Below is a small trained network, with its code and all its weights. Each question gives an input and a target symbol and asks what happens when units are switched off, that is, made to give their printed mean instead of their output.

import numpy as np


def w(rows, s, z=0):
    codes = np.array(rows[::2]) - 128.0
    scale = np.full(codes.shape[1], s)
    scale[-1] = z or s
    return codes * scale


def f(y):
    return y / 2 * (1 + np.tanh(0.7978845608 * (y + 0.044715 * y**3)))


def softmax(a):
    e = np.exp(a - a.max(-1, keepdims=True))
    return e / e.sum(-1, keepdims=True)


def log_softmax(a):
    a = a - a.max(-1, keepdims=True)
    return a - np.log(np.exp(a).sum(-1, keepdims=True))


def net(x, mask):
    ids = ['ΛΣΦαβγδηθπτψ'.index(c) for c in x.split()]
    T = len(ids)
    res = E[ids] + P[:T]
    u = 0
    for l in range(3):
        q, k, v = (res @ M[l].T for M in (Q, K, V))
        z = softmax(np.where(np.tri(T) > 0, q @ k.T / 2**0.5, -1e9)) @ v
        res = res + np.where(mask[u], z, O[l][:, -1]) @ O[l][:, :-1]
        u += 1
        y = f(res @ A[l][:, :-1].T + A[l][:, -1])
        res = res + np.where(mask[u : u + 4], y, B[l][:, -1]) @ B[l][:, :-1]
        u += 4
    return log_softmax(res[-1] @ U[:, :-1].T + U[:, -1])


Q, K, V, O, A, B = {}, {}, {}, {}, {}, {}
E = w([
[96,60,110,54,111,46,117,178,252,208,176],'Λ',
[112,145,30,82,163,128,155,124,67,129,82],'Σ',
[106,139,100,118,74,137,100,210,82,117,217],'Φ',
[105,104,69,140,113,101,182,140,173,96,92],'α',
[134,22,120,139,142,132,42,154,115,138,139],'β',
[163,47,181,68,64,105,97,73,169,48,118],'γ',
[90,73,135,175,99,88,149,39,186,103,93],'δ',
[120,139,92,111,142,129,118,78,109,67,114],'η',
[186,55,171,118,141,194,70,197,137,94,185],'θ',
[120,72,145,106,125,188,132,187,135,126,138],'π',
[109,47,66,110,119,97,132,192,138,152,76],'τ',
[70,150,124,131,77,69,91,112,144,129,187],'ψ',
],0.019)
P = w([
[168,156,79,158,112,113,185,109,162,232,145],'0',
[158,174,58,104,132,77,97,202,125,95,86],'1',
[78,199,10,133,85,57,67,135,110,142,113],'2',
[140,141,133,133,196,164,170,89,160,62,66],'3',
[143,108,183,82,117,166,141,170,136,81,149],'4',
[117,122,109,127,118,145,104,99,115,138,117],'5',
[132,97,109,104,104,156,108,86,141,142,113],'6',
[147,102,107,111,86,176,121,149,161,155,139],'7',
[84,78,69,103,49,146,99,96,150,222,130],'8',
[68,119,53,104,85,125,81,91,148,147,111],'9',
[134,106,90,95,93,147,84,157,190,117,104],'10',
],0.011)
Q[0] = w([
[164,182,254,233,163,102,171,192,73,239,141],'L0H0',
[88,158,239,163,237,34,181,128,38,152,65],'L0H0',
],0.0051)
K[0] = w([
[2,111,115,132,196,122,74,138,114,33,118],'L0H0',
[63,96,95,157,185,113,108,199,163,28,95],'L0H0',
],0.0065)
V[0] = w([
[124,98,176,243,246,198,150,134,104,255,122],'L0H0',
[122,88,130,95,113,131,186,183,223,126,98],'L0H0',
],0.0069)
O[0] = w([
[111,27,121,229,155,202,113,194,89,122,166,106],'L0H0',
[151,254,157,191,45,163,64,186,38,200,115,254],'L0H0',
],0.009,0.0056)
A[0] = w([
[230,62,191,148,65,117,130,140,19,157,23,228],'L0N0',
[87,118,231,227,116,1,89,139,247,146,182,188],'L0N1',
[183,126,120,96,176,138,21,129,128,98,213,213],'L0N2',
[167,125,112,108,140,69,198,88,111,162,178,2],'L0N3',
],0.005,0.00083)
B[0] = w([
[209,208,186,122,186,214,142,111,246,139,50,245],'L0N0',
[138,137,152,114,56,247,144,149,2,59,95,255],'L0N1',
[76,180,90,26,92,97,163,99,190,151,78,215],'L0N2',
[110,106,230,162,213,77,173,68,101,132,181,107],'L0N3',
],0.0075,0.0039)
Q[1] = w([
[139,132,70,83,3,202,74,166,105,87,71],'L1H0',
[79,164,30,128,114,159,101,71,219,162,108],'L1H0',
],0.0049)
K[1] = w([
[134,125,108,155,122,104,167,75,186,255,185],'L1H0',
[242,144,190,124,128,158,195,96,193,187,176],'L1H0',
],0.0054)
V[1] = w([
[118,97,24,166,121,2,115,125,137,194,97],'L1H0',
[228,152,39,86,215,98,39,133,200,174,76],'L1H0',
],0.0052)
O[1] = w([
[201,69,22,100,34,163,86,16,150,184,164,2],'L1H0',
[208,103,120,167,57,53,112,98,11,117,180,151],'L1H0',
],0.013,0.00089)
A[1] = w([
[141,37,73,175,183,158,76,125,154,122,99,82],'L1N0',
[147,107,81,54,115,160,57,66,168,100,99,200],'L1N1',
[178,177,137,108,155,94,136,93,120,154,171,253],'L1N2',
[3,190,101,108,125,131,58,113,101,75,222,151],'L1N3',
],0.0068,0.0037)
B[1] = w([
[122,189,212,71,102,190,139,62,105,133,95,141],'L1N0',
[34,176,1,251,140,97,239,202,47,133,167,254],'L1N1',
[70,78,55,93,229,71,129,163,114,52,51,148],'L1N2',
[173,82,168,156,149,158,164,164,200,173,41,172],'L1N3',
],0.0062,0.0075)
Q[2] = w([
[77,131,102,162,181,104,46,88,140,164,76],'L2H0',
[172,68,178,40,254,80,251,36,111,170,194],'L2H0',
],0.0049)
K[2] = w([
[191,60,145,114,140,152,195,131,183,70,140],'L2H0',
[113,114,96,60,62,110,61,175,95,3,52],'L2H0',
],0.0053)
V[2] = w([
[128,86,145,133,127,95,141,92,3,68,196],'L2H0',
[128,115,150,182,103,159,53,36,159,123,63],'L2H0',
],0.0062)
O[2] = w([
[110,130,38,137,129,174,31,114,155,2,63,1],'L2H0',
[123,137,26,48,117,184,111,199,17,7,89,159],'L2H0',
],0.012,0.008)
A[2] = w([
[146,110,103,142,253,111,146,93,50,155,83,121],'L2N0',
[193,119,130,180,155,184,91,123,106,215,45,255],'L2N1',
[146,178,121,176,142,70,203,82,231,213,137,95],'L2N2',
[137,155,236,181,156,68,241,191,2,155,173,82],'L2N3',
],0.0047,0.0033)
B[2] = w([
[115,111,181,219,7,144,132,111,165,69,103,130],'L2N0',
[98,153,144,80,41,127,172,156,166,94,174,164],'L2N1',
[36,123,172,137,106,147,79,26,46,64,157,165],'L2N2',
[154,64,81,127,142,168,58,99,132,142,84,249],'L2N3',
],0.011,0.018)
U = w([
[122,253,135,140,100,192,64,53,126,187,131,1],'Λ',
[102,111,88,162,115,159,87,72,199,150,125,17],'Σ',
[87,149,134,176,119,108,208,105,86,136,230,167],'Φ',
[184,154,132,214,97,116,190,106,60,151,219,147],'α',
[12,135,140,99,108,185,157,153,115,80,122,213],'β',
[110,156,150,92,149,50,91,72,108,140,78,138],'γ',
[111,80,129,148,172,130,174,108,55,175,102,162],'δ',
[118,122,92,152,121,128,97,56,187,159,125,90],'η',
[80,99,220,248,90,116,144,202,130,100,149,151],'θ',
[126,60,180,200,121,103,55,125,110,124,115,139],'π',
[146,81,146,141,82,118,122,119,53,82,177,81],'τ',
[63,103,134,124,146,106,129,82,88,126,179,118],'ψ',
],0.005,0.0041)

Each question gives the input, a string of symbols that net reads in full, and the target symbol t.
The units are the heads (2 rows each of Q, K, V and O) and the neurons (one row each of A and B). Each row of codes is followed by its name. A weight is (code - 128) times the scale printed after its matrix; where a second scale follows, it is the last column's (O, A, B and U).
mask holds one flag per unit, layer by layer, with each layer's heads first. A switched-off unit (its flag False) gives its mean, the last column of its rows in O or B, instead of its output. The means were averaged over made-up inputs and are rounded, as every weight is.
A unit's drop is (log p(t) with every unit on - log p(t) with that unit switched off) / (log p(t) with every unit on - log p(t) with every unit switched off).
The circuit of an input: a set's keep is (log p(t) with only the set's units on - log p(t) with every unit switched off) / (log p(t) with every unit on - log p(t) with every unit switched off). Starting from the 12 units with the biggest drops (on a tie, the unit counted first), units are removed one at a time, each time the one whose removal leaves the highest keep (on an exact tie, the one counted first), for as long as the keep stays at least 0.8.
units of the circuit, in order: the units of the circuit, biggest drop first
unit that matters most: the unit with the biggest drop
top k neurons: the k neurons with the biggest drops, biggest first
k most important neurons of layer l: the k neurons of layer l with the biggest drops, biggest first
input θ δ η, target θ: units of the circuit, in order => (L1H0; L2H0; L0H0)
input γ Φ δ Σ θ η, target γ: units of the circuit, in order => (L0H0; L1N2)
input ψ α ψ Λ Φ α τ, target ψ: units of the circuit, in order => (L2N2; L2H0; L0N1; L0H0)
input δ τ β, target β: top 2 neurons => (L0N2; L1N3)
input θ θ Φ, target π: 2 most important neurons of layer 0 => (L0N0; L0N2)
input θ ψ γ Σ Λ, target θ: units of the circuit, in order => (L2H0; L1H0; L2N3)
input α α β θ, target α: top neuron => (L2N3)
input β τ δ δ, target β: units of the circuit, in order => (L2H0; L2N3; L1H0)
input θ δ τ γ δ θ θ, target θ: top 4 neurons => (L2N3; L0N2; L0N0; L2N2)
input Σ δ γ, target Σ: units of the circuit, in order => (L2H0; L1H0; L0H0)
input θ δ Λ δ θ θ δ Λ θ, target θ: units of the circuit, in order => (L0N1; L1H0; L2H0; L0H0)
input θ δ θ δ β, target θ: units of the circuit, in order => (L1H0; L2N3; L2H0)
input α η β, target α: top 2 neurons => (L1N1; L2N3)
input θ δ δ, target θ: units of the circuit, in order => (L1H0; L0H0)
input θ π γ ψ τ, target θ: units of the circuit, in order => (L1H0; L2H0)
input τ θ δ, target α: unit that matters most => L1H0
input Σ Φ δ, target Σ: units of the circuit, in order => (L2H0; L1H0)
input Λ η θ δ δ τ, target Λ: units of the circuit, in order => (L0H0; L0N0)
input Φ Φ β, target ψ: top 2 neurons => (L2N2; L0N0)
input τ δ δ τ θ Φ, target τ: 2 most important neurons of layer 0 => (L0N0; L0N1)
input η β δ, target η: unit that matters most => L2H0
input δ δ δ θ, target δ: 2 most important neurons of layer 2 => (L2N3; L2N1)
input δ δ γ θ β, target δ: top 2 neurons => (L0N1; L2N3)
